In the rows, zero is written as 128.
Each row is followed by its class.
[113 145 127  92 123 140 145 136 161 130 105 138 152 102 117 128  99  99
 146 127 138 134 142 146 146 131 149 125 127 125 120 114 120 137 126 120
 124 146 146 129 135 131 140]	nove
[ 95 130 135 137 119 188 146 146 125 115  74 144 137  78 120 163  53 130
 130 134 172  89 202 128 148 125 175 148 131 143 134 161 116 131 124 106
 125 124 151 122 100 135 144]	Safef
[116 129 137 152  84 160 147 151 173 122  93 140 141 132  82 117 141 109
 105 186  81 155 167 123 130 105 141 138 150 110 134 140 104 102 147 146
 117 153 143 111 111 124 112]	sikif
[145 145 132 122  94 111  86  96 144 145 189 135 109 171 123  46 111 100
 108 139  96 162  94 140  67 125 100 102  71  94  96 154 126 141  88 148
 113 103 166 129 119 119  93]	nove
[118 129 116 146 155 177 152 155 109 102 100 131 184  82 119 198 122 136
 138 119 159  90 173 122 133 131 145 124 153 138 132 119 121 104 110 126
 116 147 144 119 105 141 168]	sikif
[120 140 101 178 112 196 109 167 126 126  84 108 153 136  93 119 153 163
 108 141 115 135 184 134  97 133 166 121 146 150 172 107 120  87 113 130
  98 157 152 108  96 135 122]	Pipof
[106 152 116 142 138 118 118 151 135 162 130 111 138 143 109 104 119 137
 143 110 122 119 136 135 129 145 123 131 115 128 133 122 130 117 140 112
 114  89 130 135 121 138 104]	nove
[190 104 106 159  86 116  90 151 145 145 157 136 105 144 147 101 160  75
  92 164 120 128  75 119 113  92 105 112 114  98 126 171 113 122  88 157
 144 123 145 150 122 138 135]	Safef
[109 109 152 195 104 101 138 111 141  93 147 129 116  89 130 154 252 151
 148 109  96 153 139  76  90 149 127  82 137 197 141 129 118 119 121  90
  59 162 183 116 151 158 152]	radez
[100 129 137 103 131 134 141 145 165 147  81 139 140  98 132 138 108  88
 162 136 129 139 155 134 143 119 154 132 122 128 129 138 107 137 153 118
 131 140 136 132 126 130 140]	Gabap
[124  88 127 150 161 156 168 199 156 127 114 190 104  89 160 112 163 126
 132 170 112 138 143 142 150 118 156 116 197 136 135 123 151 125 181 136
 178 217 135 107 170 141 158]	Safef
[144 136 136 167 118 154 138 146 136 102 102 127 121  74 123 156 140 105
  86 140 135 119 193 113 102 128 154 132 163 129 155 170 132 115 116 140
  95 180 149 105 128 164 125]	piti
[ 93 165 117 133 140 148 156 135 128 116  78 101 161 125 107 139 112 139
 161  98 161  85 182 154 160 138 166 161 123 162 139 101 117 123 153 115
 114 127 118 136 134 138 160]	reb
[146 141 110 125 149 122 104 148 145 136 147 149 150  99 140 117 161 114
 123 122 149 129 110 127 111 187 136 117 104 126  95 154 130 151 131 136
 111 156 149 153 140 152 182]	Giz
[103 134 140  93 134 141 148 139 163 140  92 157 145 105 132 135 113  93
 165 142 125 141 150 127 143 123 153 123 133 118 112 135 115 139 140 116
 138 132 146 120 123 135 150]	sikif
[101 156 117 130 137 117 123 154 144 156 115 119 128 155 106 122 116 138
 148 109 128 111 135 113 120 128 125 127 107 117 140 124 130 112 130 120
 123  88 131 139 121 141 130]	radez
[105 148 142  99 137 136 147 137 162 140  95 132 139 102 137 136 117  95
 171 124 135 134 150 131 136 137 147 137 125 136 118 129 121 139 141 113
 133 129 143 125 132 140 145]	Giz
[111 141 130 101 121 146 143 143 159 136  92 145 156 103 118 135 101  93
 140 138 133 132 144 135 150 125 153 129 121 119 125 117 113 134 135 128
 132 140 147 128 128 134 138]	nove
[187 166 112 116 126 127  70 121 169 128 146 137 107 147 144  56 139 102
 141 150 104 172 107 115  94 172 128 139 154  88  88 142 125 156 136 141
  85 152 145 113 118 140  90]	Pipof
[120 127 168 162 172  93 130 171 152 141  64 152 114 143 145 134 127 112
 142 150 118 101 125 107 158 120 119 159 161 118 144 158 116  92 198 142
 206 107  97 120  78 155  89]	Giz
[109 127 132 140 137 151 137 127  95 111 126 159  90  80 135  89 114  74
  50 132 127 133 185 156  90  68 128 141 125  98 144 219 167 117 130 135
 135 135 161 156 132 140 111]	sikif
[ 94 143 125 132 144 108 124 143 119 159 110 111 119 148 112 106 101 149
 164  99 122 125 153 137 125 126 121 143 111 134 141 132 142 117 153 113
 122  83 106 139 115 127 112]	Gabap
[115 131 118 187 114 163 151 109 138  93 118 148 141 114 133 157 128 119
  95 154 113  96 161  98 104 102 136 128 131 119 133 166 106 119 149 124
 130 130 176 123 126 144 138]	sikif
[100 138 118 137 144 112 128 152 126 171 124 114 134 146 106 110 111 145
 139  99 122 127 134 118 129 128 120 136 100 126 138 125 121 107 137 116
 131  77 130 133 119 123 112]	seb
[ 95 160 120 125 139 149 147 126 137 103 103 115 144  86 112 195 133 154
 153 113 156 104 180 123 121 167 166 104 145 185 151 148 147 124 131 104
  97 170 142 121 129 152 171]	radez
[152 147 145  88 148 123  86 122 183 143 155 112 120 171 131  81  99 111
 143 147 145 137 116 167  62 165 134 113 107  87 105 142 130 135 122 142
  85 147 126 119 124 148 152]	reb
[127 113 145 183 149 154 162 141 129 109 138 140 146 129 151 211 142 126
 109 140 128 123 130 113 110 105 118 121 149 143 130 133 122 113  92 142
 159 137 139  89 134 157 149]	Giz
[154 117  99 112 106 117  95 149 160 143 175 184  95 143 119  27 174 144
 101 163  84 154 109 138 131 113 101 109 140 106 114 113 121 120 126 116
 131 135 149 136 129 110 143]	Pipof
[143 136 132 154 130 116  85 126 147 133 163 100 121 138 148 104 142  91
 135 120 119 157 119 160  59 152 133 115 104 118 134 164  93 140 114 141
  86 164 145 139 132 150 123]	Safef
[126 153 132 123 152 147 128 142 141 121  79 166 103 107 128 122 162 143
 117 172  86 152 168  95 119  98 149 141 148 108 141 149 108 113 148 150
 142 157 134 136  82 153 150]	reb
[ 97 142 111 133 150 126 133 158 119 168 115 121 124 145  99 102 106 133
 132 112 111 127 140 126 133 122 131 135 101 119 134 141 126 110 140 117
 147  77 127 143 114 125 108]	sikif
[ 99 143 139  97 134 148 149 135 156 132  85 150 151 112 116 135 123  99
 158 143 124 142 156 121 130 124 151 114 123 116 126 123 113 129 144 125
 126 140 146 121 121 135 147]	sikif
[145 128 136 158  57  96 156  99 146 154 170 123 154 167 118 155  80  76
  87  93 128  92  82 123 110 115 124 152  60 110  96 127 132 139  67 132
 135  77 152 103 156 128 153]	radez
[195  83 139 198 114 106 118 181 107 125 178  97 148 161 122 153 100  63
  45 110 183  69  64 147 143 103  73  84 163 113 152 128 139  94  81 173
 146 147 120  72 154 135  63]	piti
[ 95 143 134  87 122 143 150 128 161 145  93 140 149 106 127 147  97 101
 171 126 130 133 156 141 158 115 158 127 122 129 119 120 110 145 142 111
 138 129 138 131 140 129 152]	piti
[ 99 132 136  95 137 139 148 136 152 135  90 141 151 102 126 141 115  98
 176 129 125 137 159 134 143 127 155 126 139 129 125 126 111 132 137 111
 128 130 144 119 124 128 142]	sikif
[115 117 118 135 126 122 165 125 128  98 156 167  90 123  93 165 148 143
  89 140 124 120 123 122 108  50  78  33 105 170 177 159 167  87 134 121
 151 126 174 108 127 133 193]	reb
[179 122 149 120  96 104  95 122 150 123 151 192  89 118 160  78 189  86
 124 185 114 166 112 119 132 110  85 150 191 106 102 177 134 133 134 154
 132 173 116 123 100 135 115]	piti
[108 159 118 139 130 105 120 140 145 166 123 113 123 137 110  89 137 146
 140 122  90 135 154 130 133 127 125 145 118 118 130 139 121 122 162 115
 121  77 129 141 119 123  93]	seb
[101 134 133 100 139 144 154 140 149 136  87 138 157 106 119 149 108  90
 163 126 138 126 150 124 144 133 159 120 116 127 123 122 113 130 135 115
 132 124 145 123 131 134 150]	sikif
[124 123 150 131 132 150 129 128 134  93  73 119 143 122 135 162 113 102
 169 113 161 130 175 130  90 141 157 129 128 152 164 123 122 115 105 117
 108 146 145 103 122 150 154]	Pipof
[137  94 131 151 141 121 147 127 109 140 120 108 123 179 160 160 107 116
 151  55 150 113  85 166 168 126 130 142 144 193 149 113 126 115 137 121
 175 111 114  49 141 136 122]	piti
[132 160 122  80 142 109  90  90 148 115 160 131 104 131 134 109 157 139
 175 124 126 164 131 132  79 163 122  88 134 131 117 146 148 154 115 125
  85 160 124 138 131 147 165]	piti
[108 135 132  91 127 133 149 135 166 142 100 147 145  97 125 143 113  97
 156 131 133 135 150 135 141 120 145 125 126 127 128 130 125 131 151 113
 134 138 145 126 129 127 165]	seb
[163 108 144 170 135 133 172 178  70 141 152 144 132  92  98 146 174 181
 107 151 137  99 131 118 170 116  74  93 162 183 154 111 135  84 164 120
 140 138 139  99 117  92  82]	reb
[ 88 109 111 146 194 143 163 151 146 164 143 185 146 117 155 135 147 135
  74 105 118 156  72 102 103 142 129 103  42 158 125 133  82  92 170 128
 205 166 193 135 136 130 149]	seb
[ 74 116 169 182 126 162 171 165 129 120  55 179 148  70 105 153 139 105
 106 141 163 123 181  76 128 127 166 117 100 155 139 151 110 122 147 117
 133 149 182 127 121 155 152]	Giz
[129 112 186 172 129 107 120 130 209 128 176  79  83 150 161 135 108  75
 180 168 117 135 151 197  67  69 135 139 163 108 132 132 133 148 144  94
  71 126  89  95 158 172 131]	reb
[132 102 121 153 111 148 145 110  69  85 131 142 144 178 125 121 182 156
 137 124 200  98 124 158 106  88 117  77 176 192 181  73 190  88  74 151
 126 186 113  88 146 130 192]	reb
[131 126 122 142 108 147 134 139 168  87 106 150 135 114 135 154 162 126
 113 128 142 112 162 115 110 126 117 137 153 139 154 136 123 103 129 131
 108 178 155 101 118 156 192]	Pipof
[139 131  75  87 156 119 119 147 170 123 155 147 135  78 128 115 161 195
  96 164 102 111 134 166 183 116 144 122 181 132 123 118 111 119 140 143
 132 175 110 136 131 114 158]	reb
[106  99 126 108  92 126 116  98 125 109 183 138 161 137 123 145 193 120
 176 113 129 140 134 132 110 150 103  98 161 181 138  77 119  97  63  93
  83 162 139 100 122 115 212]	seb
[176 113  96 110  60 128  55 121 154 113 147 100 162 120 103  65 204 134
 128 159  84 143 124 101 105 153 123  99 159  90 132  74  89 115  83 135
  40 159 156 154 117 103 131]	seb
[137  83 178 134 138 126 121 108 115 113 130 116 110  89 162 105  75  38
 145 114 128 119 158 161 119 137 166 176 158 107  91 180 104 153  93 102
 123 118 153 125 143 126 112]	Giz
[106 145 132  87 131 138 148 131 165 131  94 138 148 106 123 140 101 103
 164 128 133 136 143 148 153 129 154 124 132 133 117 116 129 143 130 115
 137 133 138 124 132 134 145]	nove
[108 135 131 106 129 137 143 146 153 137  94 144 153 100 121 139 104  99
 149 128 138 123 146 136 146 124 152 124 128 124 127 123 120 131 125 124
 135 136 147 125 123 138 151]	nove
[104 142 141  95 148 146 147 145 147 134  90 134 153 105 124 152 109 104
 160 130 136 134 150 135 141 133 146 129 127 130 130 119 113 129 139 124
 141 137 134 129 127 132 145]	Giz
[ 95 138 120 170 151 160 128 129 150  79  79 146 142 137 119 168 169 127
 141 147 149 123 157 118 123 119 161  96 177 150 146 106 127 126 137 116
 114 170 119 126 124 171 177]	Gabap
[140 170 160  91 118 105  93  87 131 114 129 152  66 114 101 107 141  91
 135 177 116 144 185 103  64  85 119 127 125  62 152 185 116 149 127 141
  85 141  98 157  64 149 190]	seb
[ 99 132 137 145 155 185 143 178 112 111  87 149 140  91 110 153 130 167
 158 124 172 141 191  97 123 144 134 119 153 168 144 122 125  98 120 104
  98 170 153 119 101 146 148]	Pipof
[106 142 138  83 124 137 153 133 171 128  96 144 146  95 119 142 114 101
 154 135 136 134 150 148 151 128 152 123 133 134 124 114 125 139 136 116
 130 151 136 125 132 135 157]	nove
[102 151 114 138 137 122 122 150 123 168 128 109 139 155 109 106 116 154
 142  95 114 129 140 135 137 135 115 146 106 132 132 112 129 116 142 108
 123  74 127 131 127 120  97]	Pipof
[153 152 122  82 118 134  92 136 189 139 133 119 121 122  93  98 129  91
 134 182 115 153 133 114  99 165 144  88 117  84 113 152 134 134 153 137
  76 154 136 144 127 137 149]	seb
[111 140 125 171 114 180 144 113 143  77 101 161 145 100 125 174 185 124
  85 178 131  98 166  69 110 109 135 107 140 133 147 133 107 122 151 138
 112 178 172 124 119 153 175]	reb
[110 142 137  90 120 134 149 139 163 140 106 141 152  78 121 138 106 102
 154 135 132 132 165 145 157 127 144 128 142 134 118 134 126 132 153 107
 122 142 146 125 128 119 138]	seb
[112  97 157  95 102  62 155 119 156 115 168 148  94 144 170 107 107 121
 177  74 143  92 143 204 107 120  98 155 177 178 154 112 233 104 108 111
 152 134  98  45 152 124 168]	radez
[132 125 113 166 148 148 129 164 161 108 101 156 140 110 134 157 153 126
 115 170 133 118 149  95 130 130 132 125 173 123 139 144 106 107 153 142
 122 173 134 119 120 157 139]	Gabap
[ 96 145 128 162  92 160 156 118 164  72  86 144 152 105 115 162 159 130
 130 139 170  88 188 122 127 126 163 133 135 164 151 134 107 123 148 120
  86 179 154 129 144 158 197]	radez
[116 152 140  90 132 141 138 138 166 135  91 131 150 102 130 127 107  88
 157 135 131 133 154 141 131 139 153 137 129 118 118 126 119 135 138 125
 127 141 143 130 129 136 138]	Giz
[168 104 105 137  99 111 119 133 165  95 125 118 106 140  93 175 174 108
 121 150 128 126 123 107 100 137  99  92 171 152 188 142 134 108 108 134
 104 158 124  82 117 132 171]	Gabap
[ 75  92 195  93 203 141 155  61  59 113 107 174  92 151 149 173 114 171
 209 104 153 149 145 136 111  90 148  72 144 164 122 104 164 178  86  85
 164  66 129  69 119 120 177]	reb
[ 95 152  56 101 167 136  87 114  66 116 145  84 152 164  78  99 189 178
 124  62 116 161 140 143 102 162 119 106 145 154 194  75 127  93  86 150
  77 166 114 131 133 104 134]	Pipof
[143 146 154  93 146 106  83 117 183 117 138 108 101 122 138 102 127  78
 184 141 126 152 140 156  81 155 150 115 159 105 109 151 135 168 128 125
  72 173 121 116 119 154 160]	reb
[127 129 130 110  71 102 101 163 185 119 149 144 146 121 107  64 153 135
 140 179 106 108 165 163 149 119  99 102 181 124 121 130 159  89 135 139
  91 157 133 127 119 121 142]	reb
[118  88 136 190 184 122 131 228 109 163 107 162 140 112 142  90 107  79
 160  89 168  84 152 118 137 160 153 150 120 120 123 126 113 104 129 119
 151 115 145 122 143 162 150]	piti
[159 177 126  93 159 106  81 129 180 140 148 123  91 119 155  73 147 127
 160 145 110 142 146 182  97 176 158 125 168  98 105 168 149 165 165 139
  88 175 100 125 121 162 141]	Safef
[130  74 125 105 145 110 140 155 129 138 148 138  99 112 122 137 140 121
 155 135 162  91 102 124 168 122 105  71 142 147 131 133 144 148 149 105
 153 137 117 132 157 107 184]	Gabap
[134 135 124 142 150 179 131 153 100 130  89 111 154 112 130 154  85 122
 145 115 177  98 158 124 122 150 153 127 142 141 140 149 132 109 134 119
 124 158 151 125 117 139 133]	Pipof
[105 150 172  87 130 129 161  87 161 118  96  90  86 109 131 152  99 104
 138  95 123 140 172 155  36 109 179  76  32 135 163 162 169 153 136 126
 106 130 155 112 159 171 203]	Giz
[116 202  87  70  95 148 115  89 173 163  93  41 189 133 117 163 110 120
 193 129 119 104 161 177 176 153 169 185 110 135 110 134 118 138 180 118
  88  83  86 167 121 117 140]	seb
[145 173 145  92 133 138 110 110 177 132 113 100 121 156 111 109 111  83
 163 157 123 153 138 167  86 160 166 111 103 113 118 142 123 146 142 126
 102 129 121 136 134 151 141]	Giz
[135 163 104 113 131 146  82 153 161 158 134 123 125  88  98  94 169 143
 135 143 114 154 128 108 112 194 130  87 146 134 116 154 157 142 200 110
  66 181 161 129 100 125 118]	Pipof
[114 141 136  85 131 141 142 144 166 141  93 142 153  96 125 138  98  96
 155 134 139 140 152 135 142 132 155 125 134 123 122 124 122 128 140 119
 130 151 142 124 124 130 147]	seb
